Here is a tiny trained network, its code and every weight. The questions are about switching its units off for an input and a class, where a switched-off unit gives its printed mean instead of its output.

import numpy as np


def w(rows, s, z=0):
    codes = np.array(rows[::2]) - 128.0
    scale = np.full(codes.shape[1], s)
    scale[-1] = z or s
    return codes * scale


def f(y):
    return y / 2 * (1 + np.tanh(0.7978845608 * (y + 0.044715 * y**3)))


def log_softmax(a):
    a = a - a.max(-1, keepdims=True)
    return a - np.log(np.exp(a).sum(-1, keepdims=True))


def net(x, mask):
    res = np.array(x, float).reshape(1, 6) / 4 @ E
    y = f(res @ A[0][:, :-1].T + A[0][:, -1])
    res = res + np.where(mask, y, B[0][:, -1]) @ B[0][:, :-1]
    return log_softmax(res[-1] @ U[:, :-1].T + U[:, -1])


A, B = {}, {}
E = w([
[127,128,129],'x0',
[156,41,169],'x1',
[6,95,105],'x2',
[129,128,128],'x3',
[148,117,22],'x4',
[127,128,128],'x5',
],0.015)
A[0] = w([
[84,250,190,163],'neuron 1',
[158,161,93,127],'neuron 2',
[89,109,220,135],'neuron 3',
[196,100,127,201],'neuron 4',
[57,184,95,112],'neuron 5',
[118,209,86,126],'neuron 6',
[195,175,213,255],'neuron 7',
[92,83,88,108],'neuron 8',
],0.022,0.0069)
B[0] = w([
[11,141,3,238],'neuron 1',
[193,140,109,176],'neuron 2',
[196,23,140,214],'neuron 3',
[75,212,93,201],'neuron 4',
[99,122,244,209],'neuron 5',
[245,115,152,205],'neuron 6',
[144,251,213,255],'neuron 7',
[29,133,152,183],'neuron 8',
],0.028,0.022)
U = w([
[132,154,51,247],'0',
[128,120,159,99],'1',
[68,42,81,252],'2',
[137,6,127,9],'3',
[195,138,79,11],'4',
],0.016,0.0038)

Each question gives the input, the list of numbers given to net, and the class t.
The units are the neurons (one row each of A and B). Each row of codes is followed by its name. A weight is (code - 128) times the scale printed after its matrix; where a second scale follows, it is the last column's (A, B and U).
mask holds one flag per neuron, in row order. A switched-off neuron (its flag False) gives its mean, the last column of its row in B, instead of its output. The means were averaged over made-up inputs and are rounded, as every weight is.
A unit's drop is (log p(t) with every unit on - log p(t) with that unit switched off) / (log p(t) with every unit on - log p(t) with every unit switched off).
The circuit of an input: a set's keep is (log p(t) with only the set's units on - log p(t) with every unit switched off) / (log p(t) with every unit on - log p(t) with every unit switched off). Starting from all 8 units, units are removed one at a time, each time the one whose removal leaves the highest keep (on an exact tie, the one counted first), for as long as the keep stays at least 0.8.
units of the circuit, in order: the units of the circuit, biggest drop first
k most important neurons: the k neurons with the biggest drops, biggest first
drop of u: that unit's drop, to one decimal
input [2,5,5,-7,-8,6], class 3: units of the circuit, in order	neuron 3
input [0,3,-5,-4,3,-5], class 0: 4 most important neurons	neuron 4; neuron 5; neuron 6; neuron 3
input [6,-3,-3,-5,-7,-7], class 0: 2 most important neurons	neuron 1; neuron 7
input [2,8,-2,-4,3,5], class 0: 2 most important neurons	neuron 5; neuron 4
input [4,4,2,3,7,8], class 2: 2 most important neurons	neuron 7; neuron 8
input [5,-2,3,6,5,4], class 1: 2 most important neurons	neuron 3; neuron 1
input [0,3,-7,6,3,-3], class 0: 2 most important neurons	neuron 4; neuron 5
input [-7,-7,3,-1,1,-4], class 1: 2 most important neurons	neuron 5; neuron 6
input [8,1,5,-3,-3,1], class 3: 3 most important neurons	neuron 3; neuron 4; neuron 1
input [-4,0,-1,-1,-5,-3], class 0: 4 most important neurons	neuron 5; neuron 1; neuron 7; neuron 6
input [0,0,0,5,-6,-1], class 0: 2 most important neurons	neuron 1; neuron 7
input [-7,-6,1,5,-7,5], class 2: units of the circuit, in order	neuron 1; neuron 3
input [7,-5,1,-8,4,1], class 1: 2 most important neurons	neuron 5; neuron 3
input [1,1,4,-8,0,-4], class 3: units of the circuit, in order	neuron 7; neuron 1
input [-6,-7,-8,3,-4,-3], class 0: units of the circuit, in order	neuron 1
input [5,1,2,0,-8,6], class 3: drop of neuron 3	1.8
input [0,7,8,3,-3,-2], class 3: drop of neuron 3	0.3
input [-1,-1,3,1,6,-8], class 1: drop of neuron 1	4.4
